Here is a tiny trained network, its code and every weight. The questions are about switching its units off for an input and a target symbol, where a switched-off unit gives its printed mean instead of its output.

import numpy as np


def w(rows, s, z=0):
    codes = np.array(rows[::2]) - 128.0
    scale = np.full(codes.shape[1], s)
    scale[-1] = z or s
    return codes * scale


def f(y):
    return np.maximum(y, 0)


def softmax(a):
    e = np.exp(a - a.max(-1, keepdims=True))
    return e / e.sum(-1, keepdims=True)


def log_softmax(a):
    a = a - a.max(-1, keepdims=True)
    return a - np.log(np.exp(a).sum(-1, keepdims=True))


def net(x, mask):
    ids = ['αγδλξπ'.index(c) for c in x.split()]
    T = len(ids)
    res = E[ids] + P[:T]
    u = 0
    for l in range(2):
        q, k, v = (res @ M[l].T for M in (Q, K, V))
        z = softmax(np.where(np.tri(T) > 0, q @ k.T / 2**0.5, -1e9)) @ v
        res = res + np.where(mask[u], z, O[l][:, -1]) @ O[l][:, :-1]
        u += 1
        y = f(res @ A[l][:, :-1].T + A[l][:, -1])
        res = res + np.where(mask[u : u + 16], y, B[l][:, -1]) @ B[l][:, :-1]
        u += 16
    return log_softmax(res[-1] @ U[:, :-1].T + U[:, -1])


Q, K, V, O, A, B = {}, {}, {}, {}, {}, {}
E = w([
[120,188,151,160,103,96,111,173,110],'α',
[103,151,155,134,72,121,101,124,130],'γ',
[193,95,165,183,95,156,137,212,172],'δ',
[142,131,122,178,146,181,209,90,115],'λ',
[129,110,54,73,104,230,161,174,117],'ξ',
[121,42,101,67,254,93,64,173,149],'π',
],0.007)
P = w([
[184,100,143,131,130,130,108,45,51],'0',
[133,86,82,163,145,92,137,120,75],'1',
[227,157,68,56,140,138,134,87,121],'2',
[91,116,108,135,134,109,149,134,133],'3',
[151,196,138,78,142,204,106,120,146],'4',
[62,135,119,103,133,105,156,148,189],'5',
[102,213,193,97,138,254,84,139,152],'6',
[48,141,88,108,108,105,132,168,214],'7',
],0.0067)
Q[0] = w([
[95,99,144,178,120,4,127,101,144],'0.h0',
[94,189,201,190,81,155,106,114,124],'0.h0',
],0.036)
K[0] = w([
[147,174,168,148,153,5,44,136,66],'0.h0',
[128,251,141,152,59,110,183,152,180],'0.h0',
],0.028)
V[0] = w([
[14,143,82,27,104,120,77,140,102],'0.h0',
[90,156,73,136,196,165,174,6,58],'0.h0',
],0.013)
O[0] = w([
[223,102,234,67,153,120,253,192,22,146],'0.h0',
[177,177,193,90,6,114,176,242,220,254],'0.h0',
],0.0039,0.0025)
A[0] = w([
[165,175,167,127,146,193,85,137,144,128],'0.n0',
[86,133,151,165,98,173,128,148,115,204],'0.n1',
[173,136,142,98,145,143,69,77,122,113],'0.n2',
[198,54,192,129,109,159,121,73,140,97],'0.n3',
[76,130,147,123,104,82,100,63,129,45],'0.n4',
[120,197,106,100,125,129,87,31,92,150],'0.n5',
[213,90,201,188,94,88,125,181,132,2],'0.n6',
[140,130,102,136,111,124,70,104,136,89],'0.n7',
[117,103,113,120,124,122,154,151,96,30],'0.n8',
[132,118,182,77,106,138,121,24,95,48],'0.n9',
[156,143,154,94,62,160,114,111,158,40],'0.n10',
[208,162,202,91,116,130,147,88,73,53],'0.n11',
[139,159,140,122,87,97,133,158,79,162],'0.n12',
[183,99,131,188,187,144,236,19,7,147],'0.n13',
[113,106,101,163,183,92,87,142,154,69],'0.n14',
[103,150,177,62,213,116,139,146,193,79],'0.n15',
],0.014,0.0043)
B[0] = w([
[120,161,152,131,162,161,95,58,69,246],'0.n0',
[87,84,103,117,173,98,141,104,80,252],'0.n1',
[149,172,99,111,172,189,134,156,92,159],'0.n2',
[138,195,78,106,133,186,112,70,122,156],'0.n3',
[62,117,88,110,126,137,82,185,95,135],'0.n4',
[139,110,117,213,175,152,123,196,115,172],'0.n5',
[134,69,176,149,113,165,45,202,121,147],'0.n6',
[148,124,176,143,127,116,103,155,126,152],'0.n7',
[114,148,115,191,114,103,113,126,163,138],'0.n8',
[80,187,16,106,141,111,120,162,103,136],'0.n9',
[115,197,153,107,119,33,87,123,111,198],'0.n10',
[90,129,97,47,60,136,169,166,68,186],'0.n11',
[110,144,168,126,98,118,208,125,109,210],'0.n12',
[142,74,208,141,105,140,4,219,112,169],'0.n13',
[113,151,116,86,98,124,196,110,143,163],'0.n14',
[73,152,174,119,185,137,116,129,134,215],'0.n15',
],0.019,0.0041)
Q[1] = w([
[146,162,113,129,152,161,135,112,90],'1.h0',
[57,1,105,134,134,78,187,136,219],'1.h0',
],0.047)
K[1] = w([
[51,143,137,105,200,131,146,131,143],'1.h0',
[233,158,56,176,2,87,137,146,132],'1.h0',
],0.035)
V[1] = w([
[62,152,113,89,179,136,114,169,161],'1.h0',
[182,118,76,254,5,114,144,76,45],'1.h0',
],0.0092)
O[1] = w([
[150,156,116,130,90,115,148,147,181,244],'1.h0',
[76,119,148,141,213,179,113,35,1,1],'1.h0',
],0.0053,0.0051)
A[1] = w([
[159,169,137,178,152,88,97,71,127,97],'1.n0',
[181,101,72,102,185,177,100,109,145,120],'1.n1',
[157,53,178,190,146,136,84,195,99,155],'1.n2',
[164,122,103,168,149,225,126,75,128,99],'1.n3',
[127,120,107,128,167,70,251,57,174,145],'1.n4',
[162,83,99,112,88,110,158,152,215,1],'1.n5',
[179,72,188,170,138,154,67,174,115,47],'1.n6',
[142,119,143,149,121,151,140,106,151,101],'1.n7',
[134,140,66,178,180,155,91,92,157,69],'1.n8',
[76,49,120,112,126,81,133,148,152,157],'1.n9',
[132,116,158,50,86,145,119,53,103,43],'1.n10',
[196,139,111,120,61,113,153,168,200,136],'1.n11',
[135,89,100,190,143,114,117,132,179,129],'1.n12',
[155,133,121,147,92,98,117,101,219,91],'1.n13',
[167,137,110,147,103,125,135,130,141,150],'1.n14',
[130,154,142,158,138,129,86,79,152,120],'1.n15',
],0.015,0.0083)
B[1] = w([
[107,177,85,149,111,180,145,32,235,179],'1.n0',
[147,94,130,61,115,103,133,198,195,143],'1.n1',
[134,36,210,175,113,124,112,85,212,242],'1.n2',
[175,106,140,254,125,68,117,216,114,148],'1.n3',
[159,236,10,66,118,138,89,175,105,187],'1.n4',
[139,243,163,222,69,102,119,6,84,182],'1.n5',
[119,220,18,57,141,111,181,126,66,188],'1.n6',
[117,107,134,121,109,102,132,176,124,128],'1.n7',
[236,214,122,117,147,113,80,165,133,147],'1.n8',
[168,120,135,232,105,141,149,111,30,210],'1.n9',
[234,124,200,62,84,87,121,123,150,196],'1.n10',
[86,23,66,70,176,145,128,169,200,254],'1.n11',
[45,146,163,59,126,160,139,139,78,141],'1.n12',
[171,77,157,84,109,132,152,192,17,181],'1.n13',
[86,126,156,72,172,150,110,89,158,155],'1.n14',
[87,146,99,163,146,135,149,123,224,163],'1.n15',
],0.012,0.0097)
U = w([
[95,54,216,222,148,152,164,108,88,246],'α',
[98,211,43,141,166,161,163,154,3,228],'γ',
[185,156,147,156,156,112,92,167,140,3],'δ',
[117,206,142,138,131,174,126,69,170,63],'λ',
[182,181,198,76,91,110,117,124,98,25],'ξ',
[105,102,114,80,155,158,124,165,164,97],'π',
],0.0032,0.0054)

Each question gives the input, a string of symbols that net reads in full, and the target symbol t.
The units are the heads (2 rows each of Q, K, V and O) and the neurons (one row each of A and B). Each row of codes is followed by its name. A weight is (code - 128) times the scale printed after its matrix; where a second scale follows, it is the last column's (O, A, B and U).
mask holds one flag per unit, layer by layer, with each layer's heads first. A switched-off unit (its flag False) gives its mean, the last column of its rows in O or B, instead of its output. The means were averaged over made-up inputs and are rounded, as every weight is.
A unit's drop is (log p(t) with every unit on - log p(t) with that unit switched off) / (log p(t) with every unit on - log p(t) with every unit switched off).
The circuit of an input: a set's keep is (log p(t) with only the set's units on - log p(t) with every unit switched off) / (log p(t) with every unit on - log p(t) with every unit switched off). Starting from the 12 units with the biggest drops (on a tie, the unit counted first), units are removed one at a time, each time the one whose removal leaves the highest keep (on an exact tie, the one counted first), for as long as the keep stays at least 0.8.
units of the circuit, in order: the units of the circuit, biggest drop first
unit that matters most: the unit with the biggest drop
k most important neurons: the k neurons with the biggest drops, biggest first
top k neurons in layer l: the k neurons of layer l with the biggest drops, biggest first
input α λ α δ, target α: units of the circuit, in order : (0.n6 1.n2)
input α α δ λ α, target λ: 2 most important neurons : (1.n0 0.n0)
input π λ α ξ δ, target ξ: 4 most important neurons : (0.n0 1.n10 0.n11 0.n1)
input λ α α π δ, target π: units of the circuit, in order : (1.h0 1.n11)
input α δ π δ γ δ α δ, target γ: 2 most important neurons : (1.n4 0.n14)
input π ξ ξ ξ α, target ξ: top neuron in layer 0 : (0.n0)
input α γ ξ α λ α γ, target λ: units of the circuit, in order : (0.n0 1.n0 0.h0 0.n10)
input π γ δ ξ λ, target ξ: 2 most important neurons : (0.n0 0.n1)
input ξ α α γ ξ δ, target α: units of the circuit, in order : (1.n2 0.n6)
input α δ γ, target δ: 4 most important neurons : (1.n2 1.n8 0.n5 1.n3)
input λ π α α δ, target δ: 3 most important neurons : (0.n0 1.n8 1.n3)
input γ π ξ α α ξ, target γ: 2 most important neurons : (1.n4 0.n13)
input δ α α γ λ, target λ: 3 most important neurons : (1.n0 0.n10 0.n0)
input α α δ ξ δ γ δ, target δ: 2 most important neurons : (1.n3 0.n0)
input ξ α λ δ λ α δ, target λ: units of the circuit, in order : (0.n0 1.n0 0.n10 1.n15)
input ξ δ γ λ π π, target γ: 4 most important neurons : (0.n14 1.n4 0.n13 1.n2)
input ξ π δ, target π: units of the circuit, in order : (1.h0 1.n11 0.n15)
input ξ ξ α π δ π γ, target π: unit that matters most : 1.h0
input λ π λ α, target α: 3 most important neurons : (0.n13 1.n2 0.n0)
input λ π α γ γ, target γ: unit that matters most : 0.n5
input λ α γ λ γ, target λ: top 2 neurons in layer 0 : (0.n10 0.n0)
input α λ ξ α π, target π: units of the circuit, in order : (1.n11 1.h0)
input δ α γ λ ξ λ, target γ: units of the circuit, in order : (0.h0 1.n4 0.n13 1.n2)
input α π α π π α λ, target π: top 3 neurons in layer 0 : (0.n15 0.n0 0.n10)
input γ λ π α ξ, target π: units of the circuit, in order : (1.n11 1.h0 0.n15)
input δ ξ γ, target ξ: units of the circuit, in order : (0.h0 1.n10 0.n11)
input α ξ δ, target ξ: 2 most important neurons : (1.n10 0.n11)
input α π α λ, target α: units of the circuit, in order : (1.n2 0.n13)
